Where the symbols take the states:
b: Lun->Zup, Kig->Dom, Mal->Doz, Dit->Gik, Viv->Zun, Fem->Sed, Gof->Gez, Gik->Pek, Tum->Tul, Sel->Lar, Dip->Viv, Meb->Kad, Vab->Fal, Ket->Mig, Rut->Fim, Fer->Bif, Maz->Meb, Zus->Zar, Nev->Ror, Nak->Toz, Gez->Dit, Zup->Zus, Vav->Zaf, Zes->Nak, Zam->Fem, Gak->Did, Kod->Nom, Vun->Kod, Ror->Mal, Tul->Raf, Mig->Bet, Sog->Zuk, Vad->Loz, Tep->Kef, Raf->Liv, Buv->Maz, Kip->Ros, Kol->Tov, Saf->Nev, Rok->Bav, Ros->Nov, Gaz->Saf, Gir->Kip, Fub->Kif, Lup->Gak, Kif->Vun, Nom->Vad, Vaf->Gir, Toz->Zav, Muk->Vav, Gab->Kol, Pek->Tib, Kur->Fik, Suv->Kor, Did->Fer, Kib->Gam, Niz->Zap, Kad->Suv, Dom->Tum, Lok->Vaf, Zap->Fef, Zaf->Vom, Liv->Niz, Zar->Foz, Nul->Big, Tib->Guv, Dor->Zam, Bif->Kot, Zun->Vab, Fim->Zib, Nir->Gaz, Kef->Zes, Vom->Lok, Loz->Ket, Zav->Fab, Kor->Ren, Big->Rok, Fik->Lun, Fal->Lup, Ren->Tam, Foz->Tep, Doz->Faf, Fef->Sel, Vig->Rut, Bav->Gab, Nar->Kup, Guv->Sog, Fab->Gof, Bib->Nar, Luf->Buv, Zot->Dor, Lar->Nir, Kup->Kur, Zuk->Vig, Nov->Kib, Tam->Bib, Faf->Zot, Gam->Luf, Tov->Dip, Sed->Muk, Kot->Kig, Zib->Fub, Bet->Nul
k: Lun->Did, Kig->Fik, Mal->Gik, Dit->Lar, Viv->Meb, Fem->Vig, Gof->Fef, Gik->Nir, Tum->Zup, Sel->Nak, Dip->Maz, Meb->Bav, Vab->Suv, Ket->Lok, Rut->Faf, Fer->Nar, Maz->Rok, Zus->Bif, Nev->Gez, Nak->Raf, Gez->Sel, Zup->Fer, Vav->Zib, Zes->Tul, Zam->Zuk, Gak->Tam, Kod->Muk, Vun->Sed, Ror->Dit, Tul->Zus, Mig->Vaf, Sog->Ror, Vad->Zaf, Tep->Dom, Raf->Zar, Buv->Big, Kip->Vad, Kol->Luf, Saf->Gof, Rok->Nov, Ros->Loz, Gaz->Fab, Gir->Nom, Fub->Zam, Lup->Ren, Kif->Fem, Nom->Vav, Vaf->Kod, Toz->Liv, Muk->Fim, Gab->Gam, Pek->Gaz, Kur->Lup, Suv->Kol, Did->Bib, Kib->Mig, Niz->Tep, Kad->Gab, Dom->Lun, Lok->Vun, Zap->Kef, Zaf->Fub, Liv->Foz, Zar->Kot, Nul->Kip, Tib->Saf, Dor->Sog, Bif->Kup, Zun->Kad, Fim->Zot, Nir->Zav, Kef->Tum, Vom->Kif, Loz->Vom, Zav->Niz, Kor->Tov, Big->Ros, Fik->Gak, Fal->Kor, Ren->Dip, Foz->Kig, Doz->Pek, Fef->Zes, Vig->Doz, Bav->Kib, Nar->Vab, Guv->Nev, Fab->Zap, Bib->Zun, Luf->Nul, Zot->Guv, Lar->Toz, Kup->Fal, Zuk->Mal, Nov->Ket, Tam->Viv, Faf->Tib, Gam->Bet, Tov->Buv, Sed->Rut, Kot->Kur, Zib->Dor, Bet->Gir
q: Lun->Kot, Kig->Zus, Mal->Guv, Dit->Saf, Viv->Kor, Fem->Zib, Gof->Nir, Gik->Nev, Tum->Foz, Sel->Fab, Dip->Suv, Meb->Tov, Vab->Tam, Ket->Kip, Rut->Zam, Fer->Fik, Maz->Kol, Zus->Dom, Nev->Pek, Nak->Zap, Gez->Gaz, Zup->Kig, Vav->Vun, Zes->Niz, Zam->Fim, Gak->Kup, Kod->Vom, Vun->Zaf, Ror->Tib, Tul->Tep, Mig->Ros, Sog->Faf, Vad->Vaf, Tep->Raf, Raf->Kef, Buv->Gab, Kip->Mig, Kol->Meb, Saf->Gik, Rok->Luf, Ros->Bet, Gaz->Dit, Gir->Ket, Fub->Muk, Lup->Nar, Kif->Vav, Nom->Lok, Vaf->Loz, Toz->Fef, Muk->Kif, Gab->Maz, Pek->Ror, Kur->Fer, Suv->Viv, Did->Kur, Kib->Big, Niz->Nak, Kad->Dip, Dom->Zar, Lok->Vad, Zap->Toz, Zaf->Kod, Liv->Zes, Zar->Tum, Nul->Kib, Tib->Mal, Dor->Rut, Bif->Lun, Zun->Ren, Fim->Fem, Nir->Gez, Kef->Liv, Vom->Nom, Loz->Gir, Zav->Sel, Kor->Zun, Big->Gam, Fik->Bif, Fal->Bib, Ren->Vab, Foz->Tul, Doz->Sog, Fef->Zav, Vig->Dor, Bav->Buv, Nar->Gak, Guv->Doz, Fab->Lar, Bib->Lup, Luf->Bav, Zot->Vig, Lar->Gof, Kup->Did, Zuk->Zot, Nov->Nul, Tam->Fal, Faf->Zuk, Gam->Rok, Tov->Kad, Sed->Fub, Kot->Zup, Zib->Sed, Bet->Nov
s: Lun->Fer, Kig->Lun, Mal->Pek, Dit->Nir, Viv->Kad, Fem->Rut, Gof->Sel, Gik->Gaz, Tum->Zus, Sel->Toz, Dip->Meb, Meb->Gab, Vab->Kor, Ket->Vaf, Rut->Zot, Fer->Kup, Maz->Bav, Zus->Kot, Nev->Dit, Nak->Liv, Gez->Lar, Zup->Bif, Vav->Fub, Zes->Raf, Zam->Vig, Gak->Bib, Kod->Vav, Vun->Muk, Ror->Gik, Tul->Zar, Mig->Gir, Sog->Mal, Vad->Vom, Tep->Tum, Raf->Foz, Buv->Rok, Kip->Loz, Kol->Buv, Saf->Gez, Rok->Kib, Ros->Ket, Gaz->Gof, Gir->Vad, Fub->Fem, Lup->Tam, Kif->Sed, Nom->Zaf, Vaf->Nom, Toz->Niz, Muk->Zib, Gab->Luf, Pek->Saf, Kur->Gak, Suv->Tov, Did->Nar, Kib->Bet, Niz->Kef, Kad->Kol, Dom->Zup, Lok->Kod, Zap->Zes, Zaf->Kif, Liv->Tep, Zar->Kig, Nul->Ros, Tib->Nev, Dor->Zuk, Bif->Kur, Zun->Suv, Fim->Dor, Nir->Fab, Kef->Tul, Vom->Vun, Loz->Lok, Zav->Zap, Kor->Dip, Big->Nov, Fik->Did, Fal->Ren, Ren->Viv, Foz->Dom, Doz->Tib, Fef->Nak, Vig->Faf, Bav->Gam, Nar->Fal, Guv->Ror, Fab->Fef, Bib->Vab, Luf->Big, Zot->Sog, Lar->Zav, Kup->Lup, Zuk->Doz, Nov->Mig, Tam->Zun, Faf->Guv, Gam->Nul, Tov->Maz, Sed->Fim, Kot->Fik, Zib->Zam, Bet->Kip
e: Lun->Zar, Kig->Tul, Mal->Zot, Dit->Tib, Viv->Fal, Fem->Vav, Gof->Gik, Gik->Guv, Tum->Liv, Sel->Gaz, Dip->Vab, Meb->Kor, Vab->Gak, Ket->Nul, Rut->Fub, Fer->Kig, Maz->Suv, Zus->Tep, Nev->Doz, Nak->Fab, Gez->Pek, Zup->Foz, Vav->Lok, Zes->Zav, Zam->Muk, Gak->Bif, Kod->Loz, Vun->Vad, Ror->Faf, Tul->Niz, Mig->Big, Sog->Rut, Vad->Mig, Tep->Nak, Raf->Zap, Buv->Kad, Kip->Kib, Kol->Viv, Saf->Mal, Rok->Kol, Ros->Gam, Gaz->Ror, Gir->Nov, Fub->Kod, Lup->Fer, Kif->Nom, Nom->Ket, Vaf->Ros, Toz->Gof, Muk->Vom, Gab->Dip, Pek->Sog, Kur->Zup, Suv->Tam, Did->Kot, Kib->Buv, Niz->Sel, Kad->Ren, Dom->Raf, Lok->Kip, Zap->Lar, Zaf->Vaf, Liv->Fef, Zar->Kef, Nul->Bav, Tib->Zuk, Dor->Sed, Bif->Dom, Zun->Lup, Fim->Kif, Nir->Nev, Kef->Toz, Vom->Gir, Loz->Bet, Zav->Gez, Kor->Bib, Big->Gab, Fik->Zus, Fal->Did, Ren->Nar, Foz->Zes, Doz->Dor, Fef->Nir, Vig->Zib, Bav->Tov, Nar->Fik, Guv->Vig, Fab->Dit, Bib->Kur, Luf->Meb, Zot->Fem, Lar->Saf, Kup->Lun, Zuk->Fim, Nov->Luf, Tam->Kup, Faf->Zam, Gam->Maz, Tov->Zun, Sed->Zaf, Kot->Tum, Zib->Vun, Bet->Rok
r: Lun->Kig, Kig->Zar, Mal->Sog, Dit->Nev, Viv->Ren, Fem->Fub, Gof->Gaz, Gik->Ror, Tum->Tep, Sel->Gof, Dip->Kor, Meb->Dip, Vab->Bib, Ket->Ros, Rut->Fem, Fer->Lun, Maz->Tov, Zus->Tum, Nev->Tib, Nak->Fef, Gez->Saf, Zup->Dom, Vav->Kod, Zes->Zap, Zam->Zib, Gak->Kur, Kod->Lok, Vun->Vom, Ror->Guv, Tul->Kef, Mig->Nov, Sog->Zot, Vad->Gir, Tep->Liv, Raf->Zes, Buv->Kol, Kip->Bet, Kol->Kad, Saf->Pek, Rok->Buv, Ros->Nul, Gaz->Gik, Gir->Mig, Fub->Vav, Lup->Kup, Kif->Zaf, Nom->Vaf, Vaf->Ket, Toz->Sel, Muk->Vun, Gab->Meb, Pek->Mal, Kur->Bif, Suv->Zun, Did->Fik, Kib->Rok, Niz->Toz, Kad->Viv, Dom->Foz, Lok->Loz, Zap->Zav, Zaf->Nom, Liv->Nak, Zar->Tul, Nul->Gam, Tib->Doz, Dor->Fim, Bif->Zup, Zun->Tam, Fim->Sed, Nir->Dit, Kef->Niz, Vom->Vad, Loz->Kip, Zav->Lar, Kor->Vab, Big->Luf, Fik->Kot, Fal->Nar, Ren->Fal, Foz->Raf, Doz->Zuk, Fef->Fab, Vig->Zam, Bav->Maz, Nar->Did, Guv->Faf, Fab->Nir, Bib->Gak, Luf->Gab, Zot->Rut, Lar->Gez, Kup->Fer, Zuk->Dor, Nov->Big, Tam->Lup, Faf->Vig, Gam->Bav, Tov->Suv, Sed->Kif, Kot->Zus, Zib->Muk, Bet->Kib

The rows follow the links: the fewer symbols apart two states are, the more alike their rows tend to be.

State, then a row for it; each showing differs a little:
Luf -> [ -18,  -20,    8,  -35,  -28,   18,   18,  -86,   15,  -13,    4,  -51, -100,  -22,   31,  -16,   73,  -73,   10,   44,  -61,  -47,   19,   13,  -21,  -31,   18,  -26,   -1,   -4,   70,  147,  -32,  -19,  -56,   12,   68,   15,   45,  -10,   19,   26,   42,   55,   58,   72,   51,    4,   -8,   27,  -22,  -61,    0,    1,  -28,    3,   37]
Vab -> [   0,   -7,  -51,  -36,  -78,  -34,   16,  -21,  -12,   14,  -59,  -30,  -47,   72,  -30,   25,   -8,    5,   -3,    1,    0,   57,   46,   -8,  -39,   38,   27,  -10,   42,  -95,    4,  -95,  -58,  -46,   -2,    4,   14,  -77,   30,   -4,  123,  -54,   22,   21,   21,  -37,   20,   54,  -27,   18,  -85,  -29,   15,  -48,  -11,   24,  -66]
Did -> [ -54,  -34,  -31,  -62,   -7,  -19,  -35,    6,  -52,    0,  -88,  -36, -100,   -3,   -1,   68,  -11,  -31,  -11,   30,  -38,  -55,   -3,  -44,  -43,   -9,   12,   24,   27,  -20,  -20,  -17,  -36,    1,   12,    2,  -47, -102,  -29,   16,  104,  -26,  -38,  -12,  -49,   78,  -33,  103,  -70,   38,  -15,    7,   -6,    1,   34,   46,   -6]
Dit -> [  -1,  106,    2,   59,  -22,   14,  -54,   48,   13,    2,   47,   49,    4,    9,   31,  -41,   26,   10,  -11,   12,   26,  -49,  -50,  -30,   23,   20,   -6,   -1,  -56,   36,  -60,   83,   36,   -3,   94,  -22,  -51,   33,  -42,   -2, -127,  -20,   10,   56,   21,    7,    8,  -96,   23,  -42,   90,    6,  -21,   23,   38,  -12,  -10]
Toz -> [  32,  -62,   -1,   -6,   31,   74,  -43,   20,   -4,   26,    7,   41,   -4,  -57,  -18,   -1, -111,   -4,  -19,   16,  -51,  -24,  -29,  -28,   31,   25,   37,  -14,  -15,  -11,  -10,   68,   40,    6,  138,  -43,  -71,    5,  -10,  -57,   -8,   -4,  -94,    4,    9,  -66,  -42,   55,   26,   72,   69,   24,  -31,   19,   49,    1,  -10]
Bav -> [ -17,   -1,    4,  -37,  -36,    6,   21,  -80,   12,  -19,    5,  -56,  -99,  -11,   32,  -19,   89,  -71,    9,   41,  -52,  -54,   31,    9,  -19,  -34,   23,  -26,   -6,   -5,   55,  137,  -34,  -20,  -61,   17,   57,   19,   44,    4,   10,   19,   59,   58,   55,   85,   58,    0,  -15,   22,  -16,  -68,    6,    5,  -27,    8,   23]
Zaf -> [ -17,   22,   51,   19,   54,  -38,   35,    2,   20,  -36,   39,   -9,   70,  -15,   27,  -10,   81,   16,   22,  -31,   41,    1,    5,   36,    8,  -54,  -50,   21,   -2,   86,   14,  -21,   22,   46, -137,   32,   55,   50,    0,   47,  -68,   51,   54,  -48,  -39,   63,    4,  -72,   -1,  -59,   -6,   20,   17,   16,  -42,  -25,   66]
Dip -> [  12,   76,  -20,  -31,  -99,  -49,   23,  -34,   24,  -15,    3,  -53,  -47,   94,  -11,  -25,   91,   -3,   -2,   13,    7,   25,   64,   10,  -23,    8,   21,  -26,   15,  -70,   -8,  -43,  -34,  -61,  -33,   11,   32,  -40,   47,   44,   42,  -29,  113,   58,   64,   24,   36,  -25,  -12,  -10,  -38,  -78,   35,  -28,  -31,   14,  -75]
Zar -> [  46,   25,   28,  -70,   18,  -18,  -33,   45,   14,  -35,   19,  -21,   47,   22,  -52,   -4,   18,   35,  -39,   -2,    0,  -12,   41,  -19,   33,  -19,    4,   14,    2,  -14,  -86, -110,   58,   -2,   41,  -22,  -87,  -65,   -4,   81,   -1,  -14,   49,  -44,  -39,   34, -104,   28,  -20,   26,   89,    1,   38,   32,   23,    6,  -88]
Maz -> [  -8,   50,    0,  -36,  -63,  -19,   13,  -64,   20,  -31,   14,  -61,  -88,   30,   22,  -31,  115,  -50,    2,   39,  -30,  -35,   40,    4,  -24,  -26,   18,  -26,   -5,  -18,   23,   87,  -30,  -40,  -47,   18,   52,   -3,   42,   33,    4,    1,  102,   71,   59,   90,   49,  -27,  -14,   -1,  -11,  -77,   22,   -3,  -25,   10,  -11]
Fer -> [ -53,  -18,   -9,  -68,    5,  -20,  -46,   15,  -47,  -11,  -77,  -36,  -95,   -6,    2,   65,   13,  -27,  -19,   35,  -31,  -71,   -4,  -52,  -32,  -27,    0,   34,   19,   -3,  -34,   -8,  -21,    8,   10,   -2,  -67, -102,  -32,   39,   76,  -24,  -17,  -20,  -64,  112,  -52,   90,  -75,   35,   16,    4,    5,   19,   40,   38,   -5]
Vun -> [ -27,   26,   50,   26,   59,  -35,   29,    6,   10,  -35,   35,   -8,   60,  -25,   29,   -6,   79,    9,   23,  -25,   39,   -9,  -11,   30,    4,  -54,  -57,   29,   -3,   89,   11,   -6,   13,   52, -133,   31,   50,   55,  -13,   42,  -69,   53,   46,  -51,  -48,   74,    5,  -71,   -9,  -66,   -2,   22,   13,   19,  -33,  -19,   78]
Big -> [  -3,  -76,    7,  -31,   -4,   39,   40,  -94,    5,   -5,   -3,  -37,  -72,  -47,   23,   -6,   22,  -71,   18,   26,  -70,  -23,   20,   27,  -17,  -31,   23,  -34,    4,   -6,   97,  140,  -33,   -6,  -63,   13,   78,   39,   54,  -35,   41,   39,    1,   30,   49,   25,   53,   38,   11,   50,  -42,  -47,   -8,   -3,  -30,    0,   52]
Kor -> [  15,   40,  -39,  -34,  -97,  -42,   21,  -25,   11,   -2,  -19,  -47,  -40,   90,  -28,   -6,   39,    6,   -3,    1,   13,   52,   62,    6,  -31,   26,   26,  -20,   30,  -90,   -5,  -98,  -45,  -60,  -13,    8,   24,  -56,   45,   22,   84,  -47,   71,   44,   47,  -20,   30,    8,  -15,    3,  -68,  -56,   30,  -40,  -29,   19,  -79]
Raf -> [  75,  -32,   18,  -47,   25,   32,  -13,   33,   17,   -3,   21,   11,   68,    0,  -66,  -14,  -76,   40,  -35,  -14,  -15,   28,   29,   -7,   49,   11,   22,   -8,    2,  -41,  -49, -101,   58,   -8,   94,  -43,  -77,  -31,   14,   24,   15,  -16,   -7,  -35,  -12,  -77,  -89,   47,   22,   64,   66,   12,   24,   19,   22,   -6,  -84]
Nar -> [ -40,  -47,  -50,  -47,  -31,  -20,  -14,   -2,  -47,   18,  -93,  -30,  -94,   15,  -11,   71,  -37,  -15,   -5,   17,  -32,   -4,    9,  -32,  -47,   17,   15,   12,   35,  -63,    2,  -45,  -56,  -13,   13,    0,  -25, -100,   -7,  -11,  130,  -39,  -41,   -7,  -26,   20,   -2,  110,  -55,   40,  -60,    1,   -8,  -24,   19,   43,  -18]
Nev -> [   8,  123,   -5,   85,  -31,   -8,  -40,   57,   17,    9,   51,   54,   39,   42,   16,  -42,   15,   39,   -3,  -18,   62,   -4,  -40,  -12,   25,   40,  -11,   -3,  -41,   23,  -63,   17,   28,   -5,   76,  -13,  -30,   40,  -37,   -2, -114,  -28,   20,   48,   27,  -30,   17, -111,   33,  -76,   56,    6,  -15,    7,   25,  -15,  -28]
Tep -> [  79,  -19,   18,  -55,   18,   21,  -16,   37,   23,   -9,   23,    6,   73,   13,  -71,  -17,  -56,   47,  -34,  -19,  -10,   26,   35,  -12,   48,    9,   19,   -5,   10,  -40,  -63, -111,   60,   -9,   85,  -39,  -80,  -32,   12,   38,    9,  -19,    2,  -40,  -14,  -54,  -94,   41,   17,   52,   74,    7,   29,   16,   23,   -2,  -91]
Gez -> [  -7,   78,    5,   44,   -7,   30,  -62,   36,    3,    3,   36,   45,  -20,  -12,   30,  -29,    5,   -3,  -14,   31,    1,  -68,  -59,  -36,   24,   11,    6,    1,  -51,   36,  -52,  120,   40,   -1,  104,  -23,  -59,   32,  -46,  -16, -114,  -16,  -16,   57,   13,   21,    2,  -66,   21,  -22,   95,    1,  -28,   34,   44,   -3,    0]
Foz -> [  66,    5,   24,  -64,   21,    1,  -24,   45,   22,  -27,   22,  -11,   66,   19,  -59,   -9,  -16,   48,  -39,  -13,   -7,   11,   41,  -13,   41,   -2,   11,    6,    0,  -27,  -73, -114,   64,  -11,   66,  -32,  -81,  -50,    4,   65,    4,  -13,   33,  -39,  -30,  -15, -103,   33,    1,   38,   86,    5,   37,   23,   24,    2,  -93]
Bib -> [ -22,  -37,  -56,  -44,  -53,  -23,   -1,  -13,  -39,   20,  -87,  -27,  -80,   36,  -19,   54,  -43,   -8,   -4,   10,  -23,   30,   20,  -19,  -46,   28,   25,    2,   46,  -77,    5,  -75,  -60,  -31,    8,    5,   -9,  -87,    8,  -11,  138,  -42,  -26,    6,   -2,  -15,    6,   95,  -45,   34,  -78,  -12,    1,  -41,    9,   34,  -42]
Kef -> [  75,  -52,   10,  -37,   25,   42,  -19,   34,   17,    7,   23,   18,   67,   -9,  -63,  -11,  -90,   38,  -31,  -11,  -23,   28,   26,   -9,   50,   19,   27,  -11,    1,  -36,  -42,  -86,   56,  -12,  105,  -42,  -78,  -22,    4,    8,   16,   -8,  -31,  -36,   -6,  -88,  -84,   56,   26,   69,   62,   18,   11,   12,   28,   -4,  -81]
Fim -> [ -76,  -23,   -7,   84,   51,   -5,    4,   29,  -40,   29,  -37,   45,    4,  -50,   56,   46,  -32,   -2,   29,  -18,   34,   -5,  -73,   -2,  -29,   -2,  -43,   32,    2,   76,   33,   40,  -32,   61,  -60,   29,   36,   41,  -60,  -52,  -22,   24,  -91,  -38,  -53,    4,   42,  -23,   -5,  -58,  -53,   67,  -40,   -4,    4,   -5,  116]
Zib -> [ -79,  -14,    8,   69,   62,  -16,    3,   21,  -39,   12,  -23,   31,    4,  -51,   56,   36,    1,  -15,   33,  -11,   30,  -25,  -71,   -2,  -19,  -22,  -55,   37,   -2,   88,   30,   50,  -16,   68,  -80,   31,   37,   42,  -49,  -26,  -45,   34,  -68,  -42,  -58,   42,   31,  -37,  -14,  -62,  -34,   59,  -37,    4,   -3,   -6,  122]

Each walk starts at a row. The symbols on each line, taken left to right, move it on to the next state.
Answer with the state's row; about right is enough.
---
[   9,  122,  -11,   89,  -36,  -12,  -31,   65,   18,   11,   49,   56,   51,   50,   15,  -43,   10,   45,   -6,  -16,   69,   16,  -38,  -10,   22,   44,  -14,    1,  -38,   16,  -59,   -6,   21,  -15,   70,   -7,  -22,   38,  -36,   -4, -111,  -24,   17,   44,   21,  -50,   20, -115,   37,  -73,   41,   13,  -11,    6,   21,  -16,  -27]
e b b s	[ -10,   24,  -36,  108,   -5,   -1,    6,   44,  -18,   53,   -5,   70,   67,   23,   11,    9,  -74,   50,   18,  -43,   73,   70,  -57,    5,   -6,   68,  -24,   13,    0,    9,    0,  -50,  -18,   13,   24,    6,   22,   39,  -36,  -71,  -31,  -21,  -70,   -4,   -4, -116,   43,  -54,   33,  -68,  -56,   57,  -35,  -40,    3,  -13,   25]
q b s s	[   1,   74,  -25,  106,  -31,  -11,   -4,   57,    4,   38,   23,   64,   76,   48,    2,  -23,  -47,   57,   15,  -42,   82,   69,  -43,    4,    7,   64,  -19,    4,  -15,    0,  -31,  -61,    2,   -4,   44,    2,    2,   42,  -32,  -38,  -64,  -30,  -27,   16,   14, -106,   39,  -88,   43,  -76,  -25,   38,  -22,  -26,    2,  -17,  -11]
---
[   8,  -20,   -4,   14,   18,   70,  -55,   21,   -9,   20,   17,   42,  -33,  -59,    9,   -5,  -77,  -19,  -17,   31,  -42,  -59,  -59,  -35,   26,   14,   26,  -14,  -38,   15,  -17,  124,   37,    7,  135,  -40,  -73,   21,  -29,  -52,  -51,   -4,  -78,   29,   11,  -26,  -21,   18,   23,   44,   79,   12,  -45,   29,   58,   -3,    8]
k e s r	[  -3,    2,    0,   21,   14,   65,  -59,   19,  -13,   18,   21,   41,  -33,  -55,   18,  -12,  -57,  -19,  -16,   35,  -35,  -71,  -58,  -38,   26,   13,   19,   -7,  -43,   22,  -20,  140,   34,    8,  131,  -39,  -70,   18,  -35,  -46,  -63,   -7,  -69,   32,   11,  -10,  -18,    5,   22,   31,   84,   12,  -40,   32,   55,    0,   13]
b b k b	[  -4,   19,    2,   32,   11,   54,  -66,   24,   -7,   14,   16,   44,  -35,  -43,   21,  -16,  -36,  -17,  -12,   32,  -30,  -74,  -60,  -43,   26,   11,   20,   -3,  -47,   28,  -30,  142,   37,    6,  127,  -33,  -68,   24,  -38,  -33,  -80,  -11,  -57,   38,   12,    5,  -12,  -13,   21,   16,   95,    8,  -39,   36,   60,   -3,   11]
---
[ -77,   -6,   13,   62,   63,  -18,    9,   22,  -32,    3,  -17,   23,   10,  -49,   55,   35,   20,   -6,   29,  -14,   30,  -28,  -64,    3,  -20,  -26,  -53,   40,   -4,   98,   24,   47,  -10,   69,  -93,   33,   38,   38,  -48,  -11,  -49,   37,  -43,  -45,  -65,   58,   25,  -38,  -18,  -63,  -30,   55,  -26,    9,   -6,   -7,  115]
e q s	[ -42,   26,   42,   29,   64,  -35,   20,    8,   -3,  -26,   19,    2,   50,  -33,   41,    3,   78,    0,   19,  -18,   37,  -19,  -24,   25,   -2,  -53,  -59,   32,   -6,  101,   11,    9,   15,   56, -126,   35,   52,   49,  -25,   31,  -75,   49,   22,  -50,  -50,   77,    8,  -63,  -14,  -67,   -1,   28,    3,   20,  -29,  -19,   85]
r k q	[ -47,   18,   40,   42,   69,  -33,   18,   14,   -6,  -18,   10,    3,   35,  -36,   47,    5,   68,   -5,   24,  -18,   40,  -26,  -33,   18,   -7,  -50,  -63,   34,   -2,  102,   13,   22,    0,   58, -121,   33,   44,   51,  -35,   24,  -68,   47,   11,  -48,  -57,   81,    9,  -60,  -16,  -67,   -3,   35,   -1,   23,  -22,  -16,  100]
---
[ -75,  -22,   -4,   73,   61,  -11,    4,   22,  -42,   20,  -30,   38,    7,  -52,   56,   42,  -10,   -7,   28,  -16,   32,  -16,  -76,    3,  -23,  -14,  -49,   38,    2,   84,   29,   44,  -28,   64,  -67,   29,   36,   39,  -58,  -42,  -30,   29,  -80,  -37,  -56,   19,   37,  -25,   -8,  -61,  -45,   67,  -38,   -4,   -2,   -6,  119]
k r r b	[ -72,    2,   25,   52,   69,  -25,   10,   12,  -29,   -9,  -11,   19,   19,  -47,   57,   23,   41,  -11,   27,  -17,   37,  -30,  -56,    7,  -16,  -40,  -54,   40,   -8,  102,   21,   47,  -10,   61, -109,   33,   37,   43,  -52,   -2,  -56,   43,  -28,  -48,  -60,   72,   23,  -47,  -19,  -60,  -18,   50,  -20,   13,   -8,  -16,  113]
k q k	[ -39,   -4,  -36,  107,   17,  -11,   13,   39,  -33,   55,  -25,   69,   45,   -6,   24,   29,  -84,   30,   29,  -39,   63,   56,  -66,    5,  -13,   48,  -32,   15,    7,   24,   19,  -30,  -28,   26,    0,   10,   25,   39,  -46,  -77,  -14,   -6,  -91,  -16,  -20,  -98,   51,  -31,   21,  -62,  -76,   67,  -43,  -29,    6,   -9,   57]
---
[   0,  115,    3,   69,  -27,   10,  -47,   54,   14,    1,   49,   46,   14,   24,   25,  -47,   22,   19,  -12,    5,   40,  -35,  -48,  -26,   26,   24,   -6,   -3,  -52,   33,  -64,   52,   33,   -5,   93,  -18,  -43,   34,  -41,   -2, -127,  -22,   15,   54,   21,   -5,    8, -103,   27,  -57,   82,    7,  -23,   18,   32,  -11,  -17]
k e	[   6,  123,   -1,   81,  -26,   -4,  -45,   56,   16,    7,   57,   53,   27,   35,   22,  -43,   19,   28,   -6,   -1,   50,  -20,  -44,  -19,   23,   31,  -13,    0,  -49,   26,  -62,   40,   28,   -9,   79,  -15,  -36,   36,  -40,   -1, -123,  -25,   14,   52,   18,  -19,   12, -112,   29,  -62,   66,    4,  -13,   15,   28,  -18,  -21]
r q	[   7,  106,  -23,   98,  -30,  -13,  -17,   60,   13,   25,   38,   59,   68,   48,   11,  -34,  -15,   56,    6,  -31,   76,   44,  -37,   -1,   15,   57,  -15,    2,  -30,    7,  -46,  -42,   10,  -14,   63,   -8,  -11,   38,  -36,  -25,  -90,  -30,   -2,   31,   15,  -82,   31, -103,   41,  -83,    7,   21,  -13,  -12,   10,  -19,  -26]
---
[  71,   -9,   21,  -61,   26,    9,  -20,   40,   21,  -16,   25,   -2,   66,   18,  -68,  -16,  -36,   48,  -37,  -13,   -1,   20,   47,  -12,   47,    7,   15,    1,    4,  -32,  -67, -120,   61,  -13,   78,  -28,  -82,  -43,    9,   49,    4,  -18,   22,  -42,  -25,  -37, -100,   40,    8,   49,   82,    2,   33,   20,   24,   -7,  -95]
b r e	[  16,  -33,   -5,    7,   23,   73,  -54,   23,  -10,   19,    3,   45,  -24,  -61,   -3,   -5,  -89,  -12,  -18,   28,  -50,  -51,  -50,  -34,   27,   15,   29,  -10,  -33,    9,  -14,  112,   35,   11,  133,  -43,  -72,   17,  -25,  -56,  -32,   -7,  -88,   17,    9,  -40,  -25,   35,   26,   52,   74,   19,  -41,   26,   60,    3,    3]
e r q s	[  -7,   97,    5,   54,  -15,   26,  -57,   44,    5,    1,   39,   43,  -10,    1,   27,  -34,   15,   -3,  -11,   19,   14,  -61,  -53,  -34,   23,   15,    1,    4,  -56,   33,  -58,  100,   35,    3,  100,  -27,  -56,   33,  -45,   -6, -121,  -19,   -4,   53,   15,   20,    0,  -80,   23,  -36,   87,    4,  -27,   30,   39,   -7,   -4]
---
[  -1,  -95,   10,  -29,    6,   41,   43,  -89,    8,    0,   -2,  -32,  -62,  -51,   18,   -7,    6,  -63,   20,   20,  -64,  -12,   18,   32,  -16,  -23,   28,  -32,   10,   -8,  103,  124,  -31,   -5,  -60,   14,   80,   42,   60,  -44,   42,   43,   -5,   23,   47,    7,   56,   34,   12,   52,  -52,  -40,   -2,   -7,  -39,   -4,   59]
s r r e	[  -5,   65,   -4,  -38,  -76,  -27,   14,  -57,   25,  -30,   16,  -59,  -81,   48,   14,  -31,  117,  -38,    6,   35,  -24,  -30,   46,    9,  -26,  -23,   20,  -21,   -6,  -30,   12,   57,  -26,  -47,  -47,   17,   44,  -10,   49,   40,    7,   -7,  108,   69,   63,   84,   47,  -34,  -22,   -4,  -12,  -78,   29,   -1,  -31,   13,  -28]
q q b s	[   3,   75,   -5,  -41,  -81,  -30,   17,  -55,   27,  -30,   11,  -56,  -72,   63,    6,  -30,  116,  -26,    3,   29,  -11,  -16,   56,    6,  -26,  -14,   18,  -22,   -2,  -41,    9,   33,  -26,  -52,  -42,   19,   44,  -24,   47,   44,    8,  -14,  112,   68,   65,   74,   43,  -37,  -17,  -10,  -12,  -82,   30,   -9,  -27,    9,  -38]
---
[ -15,  -30,  -58,  -37,  -59,  -29,    3,  -18,  -32,   22,  -73,  -26,  -66,   47,  -26,   49,  -32,   -4,   -2,    7,   -4,   43,   33,  -13,  -43,   36,   23,   -3,   42,  -87,    6,  -86,  -60,  -36,    7,    8,    4,  -90,   18,  -13,  134,  -48,  -10,    8,    6,  -27,   17,   82,  -36,   32,  -85,  -21,    8,  -39,    3,   34,  -51]
s b s s	[  18,   62,  -28,  -35,  -98,  -42,   22,  -36,   26,  -11,  -10,  -48,  -44,   90,  -20,  -18,   72,    0,   -5,    7,   10,   34,   70,    8,  -24,   16,   21,  -24,   16,  -78,  -12,  -67,  -38,  -63,  -19,   12,   30,  -47,   44,   40,   58,  -40,  101,   55,   53,   10,   34,  -15,  -17,   -8,  -47,  -71,   36,  -30,  -26,   15,  -84]
q s s e	[  19,   53,  -33,  -36,  -94,  -42,   20,  -30,   16,   -5,  -11,  -48,  -41,   91,  -25,   -9,   57,    4,   -3,   -3,   12,   47,   67,   10,  -28,   23,   20,  -23,   22,  -86,   -9,  -79,  -40,  -65,  -14,   12,   32,  -49,   47,   31,   69,  -37,   88,   50,   56,   -6,   34,   -3,  -13,   -3,  -54,  -62,   34,  -40,  -29,   16,  -85]
